Here is a tiny trained network, its code and every weight. The questions are about switching its units off for an input and a target symbol, where a switched-off unit gives its printed mean instead of its output.

import numpy as np


def w(rows, s, z=0):
    codes = np.array(rows[::2]) - 128.0
    scale = np.full(codes.shape[1], s)
    scale[-1] = z or s
    return codes * scale


def f(y):
    return np.maximum(y, 0)


def softmax(a):
    e = np.exp(a - a.max(-1, keepdims=True))
    return e / e.sum(-1, keepdims=True)


def log_softmax(a):
    a = a - a.max(-1, keepdims=True)
    return a - np.log(np.exp(a).sum(-1, keepdims=True))


def net(x, mask):
    ids = ['δεζθμξπστφψ'.index(c) for c in x.split()]
    T = len(ids)
    res = E[ids] + P[:T]
    u = 0
    for l in range(3):
        q, k, v = (res @ M[l].T for M in (Q, K, V))
        z = softmax(np.where(np.tri(T) > 0, q @ k.T / 3**0.5, -1e9)) @ v
        res = res + np.where(mask[u], z, O[l][:, -1]) @ O[l][:, :-1]
        u += 1
        y = f(res @ A[l][:, :-1].T + A[l][:, -1])
        res = res + np.where(mask[u : u + 8], y, B[l][:, -1]) @ B[l][:, :-1]
        u += 8
    return log_softmax(res[-1] @ U[:, :-1].T + U[:, -1])


Q, K, V, O, A, B = {}, {}, {}, {}, {}, {}
E = w([
[31,145,134],'δ',
[164,122,190],'ε',
[109,86,135],'ζ',
[80,56,168],'θ',
[138,168,90],'μ',
[138,103,186],'ξ',
[89,154,138],'π',
[199,52,104],'σ',
[162,75,249],'τ',
[110,110,165],'φ',
[106,176,103],'ψ',
],0.016)
P = w([
[20,155,128],'0',
[103,112,254],'1',
[119,89,130],'2',
[130,130,149],'3',
[121,143,123],'4',
[160,108,110],'5',
[175,131,126],'6',
[155,138,107],'7',
[238,117,139],'8',
[121,153,77],'9',
[184,121,114],'10',
[130,128,68],'11',
[184,176,128],'12',
[160,115,57],'13',
],0.0086)
Q[0] = w([
[254,74,165],'0.h1',
[133,3,59],'0.h1',
[56,43,254],'0.h1',
],0.006)
K[0] = w([
[194,22,77],'0.h1',
[51,253,162],'0.h1',
[108,80,235],'0.h1',
],0.0065)
V[0] = w([
[140,162,1],'0.h1',
[208,56,191],'0.h1',
[68,93,211],'0.h1',
],0.0071)
O[0] = w([
[85,145,44,1],'0.h1',
[144,70,66,109],'0.h1',
[167,128,254,248],'0.h1',
],0.0076,0.00097)
A[0] = w([
[152,152,107,155],'0.n1',
[164,214,119,253],'0.n2',
[129,160,122,200],'0.n3',
[255,197,103,195],'0.n4',
[114,148,185,158],'0.n5',
[172,23,155,54],'0.n6',
[143,159,106,130],'0.n7',
[151,160,108,188],'0.n8',
],0.014,0.0032)
B[0] = w([
[36,68,135,172],'0.n1',
[60,2,68,242],'0.n2',
[82,40,177,180],'0.n3',
[80,119,98,254],'0.n4',
[147,99,118,196],'0.n5',
[89,219,94,244],'0.n6',
[37,132,111,170],'0.n7',
[95,28,132,186],'0.n8',
],0.0055,0.007)
Q[1] = w([
[3,143,207],'1.h1',
[88,3,160],'1.h1',
[84,205,49],'1.h1',
],0.0049)
K[1] = w([
[40,75,206],'1.h1',
[28,110,21],'1.h1',
[253,109,154],'1.h1',
],0.0039)
V[1] = w([
[241,140,1],'1.h1',
[71,47,252],'1.h1',
[251,175,164],'1.h1',
],0.0063)
O[1] = w([
[3,52,141,31],'1.h1',
[219,128,140,211],'1.h1',
[181,2,253,1],'1.h1',
],0.0088,0.008)
A[1] = w([
[130,241,141,229],'1.n1',
[138,135,60,236],'1.n2',
[186,170,234,157],'1.n3',
[105,64,80,110],'1.n4',
[173,137,33,38],'1.n5',
[79,61,78,71],'1.n6',
[69,255,74,253],'1.n7',
[122,122,73,213],'1.n8',
],0.0094,0.0017)
B[1] = w([
[153,87,37,186],'1.n1',
[166,77,167,197],'1.n2',
[104,90,96,165],'1.n3',
[143,67,191,161],'1.n4',
[115,188,90,199],'1.n5',
[122,88,111,168],'1.n6',
[196,93,135,251],'1.n7',
[114,1,169,182],'1.n8',
],0.0092,0.018)
Q[2] = w([
[69,69,109],'2.h1',
[15,147,172],'2.h1',
[1,170,248],'2.h1',
],0.0061)
K[2] = w([
[1,108,155],'2.h1',
[85,28,166],'2.h1',
[164,63,145],'2.h1',
],0.0088)
V[2] = w([
[101,204,186],'2.h1',
[53,2,144],'2.h1',
[169,34,118],'2.h1',
],0.0073)
O[2] = w([
[141,140,139,6],'2.h1',
[254,156,169,46],'2.h1',
[145,228,213,222],'2.h1',
],0.0079,0.013)
A[2] = w([
[115,135,19,150],'2.n1',
[17,73,107,63],'2.n2',
[166,3,155,254],'2.n3',
[30,70,205,139],'2.n4',
[49,105,67,142],'2.n5',
[203,134,94,198],'2.n6',
[168,80,172,246],'2.n7',
[56,112,99,190],'2.n8',
],0.0074,0.0045)
B[2] = w([
[152,173,98,215],'2.n1',
[152,103,156,169],'2.n2',
[48,191,130,255],'2.n3',
[191,148,162,151],'2.n4',
[102,160,157,184],'2.n5',
[96,118,105,196],'2.n6',
[62,253,74,182],'2.n7',
[191,194,200,169],'2.n8',
],0.0063,0.014)
U = w([
[164,254,109,179],'δ',
[56,159,102,234],'ε',
[146,160,202,118],'ζ',
[141,177,197,35],'θ',
[162,127,182,2],'μ',
[121,174,211,175],'ξ',
[176,79,150,22],'π',
[229,14,144,136],'σ',
[167,41,76,204],'τ',
[172,44,71,48],'φ',
[184,87,170,40],'ψ',
],0.0079,0.0041)

Each question gives the input, a string of symbols that net reads in full, and the target symbol t.
The units are the heads (3 rows each of Q, K, V and O) and the neurons (one row each of A and B). Each row of codes is followed by its name. A weight is (code - 128) times the scale printed after its matrix; where a second scale follows, it is the last column's (O, A, B and U).
mask holds one flag per unit, layer by layer, with each layer's heads first. A switched-off unit (its flag False) gives its mean, the last column of its rows in O or B, instead of its output. The means were averaged over made-up inputs and are rounded, as every weight is.
A unit's drop is (log p(t) with every unit on - log p(t) with that unit switched off) / (log p(t) with every unit on - log p(t) with every unit switched off).
The circuit of an input: a set's keep is (log p(t) with only the set's units on - log p(t) with every unit switched off) / (log p(t) with every unit on - log p(t) with every unit switched off). Starting from the 12 units with the biggest drops (on a tie, the unit counted first), units are removed one at a time, each time the one whose removal leaves the highest keep (on an exact tie, the one counted first), for as long as the keep stays at least 0.8.
units of the circuit, in order: the units of the circuit, biggest drop first
most important unit: the unit with the biggest drop
k most important neurons: the k neurons with the biggest drops, biggest first
k most important neurons of layer l: the k neurons of layer l with the biggest drops, biggest first
drop when u is switched off: that unit's drop, to one decimal
input ψ ψ φ θ, target δ: most important neuron => [1.n8]
input μ ζ δ ξ σ σ σ ε ψ ε σ σ σ, target ε: units of the circuit, in order => [1.h1; 2.n3; 2.n7]
input μ ε ψ σ μ σ μ π μ μ θ δ ε, target ε: units of the circuit, in order => [1.h1; 0.h1]
input ψ σ μ ξ θ ξ ζ ε μ μ φ μ ξ τ, target δ: units of the circuit, in order => [1.n8; 0.n2]
input ψ ξ ζ θ μ ε, target δ: units of the circuit, in order => [1.n8; 1.h1]
input ε ζ ζ ξ, target δ: units of the circuit, in order => [2.n7; 2.h1]
input μ σ π σ ζ τ μ φ μ, target ε: 2 most important neurons => [2.n3; 2.n7]
input τ σ δ, target δ: 2 most important neurons of layer 1 => [1.n3; 1.n5]
input ψ δ μ θ π τ μ ψ μ, target ε: 2 most important neurons of layer 2 => [2.n3; 2.n5]
input μ ζ μ μ μ μ μ μ ζ μ ε μ ε, target ε: 3 most important neurons of layer 1 => [1.n8; 1.n2; 1.n7]
input μ μ δ δ τ δ, target δ: 2 most important neurons of layer 2 => [2.n1; 2.n2]
input ψ δ π, target δ: 4 most important neurons of layer 1 => [1.n8; 1.n4; 1.n2; 1.n7]
input ε θ π, target δ: 2 most important neurons of layer 2 => [2.n7; 2.n2]
input π μ σ μ σ, target ε: most important unit => 1.h1
input π θ θ θ μ ζ ψ ψ μ π ψ μ μ φ, target δ: drop when 1.n8 is switched off => -0.1
input ψ ψ σ, target δ: drop when 1.n3 is switched off => 0.0
input ψ ξ ζ, target δ: drop when 2.n3 is switched off => -0.1
input ψ μ ψ δ μ μ θ μ ψ π ξ, target δ: 2 most important neurons of layer 2 => [2.n1; 2.n2]
input δ ψ ψ τ, target δ: 2 most important neurons of layer 0 => [0.n6; 0.n3]
input μ μ ε, target δ: most important neuron => [2.n1]
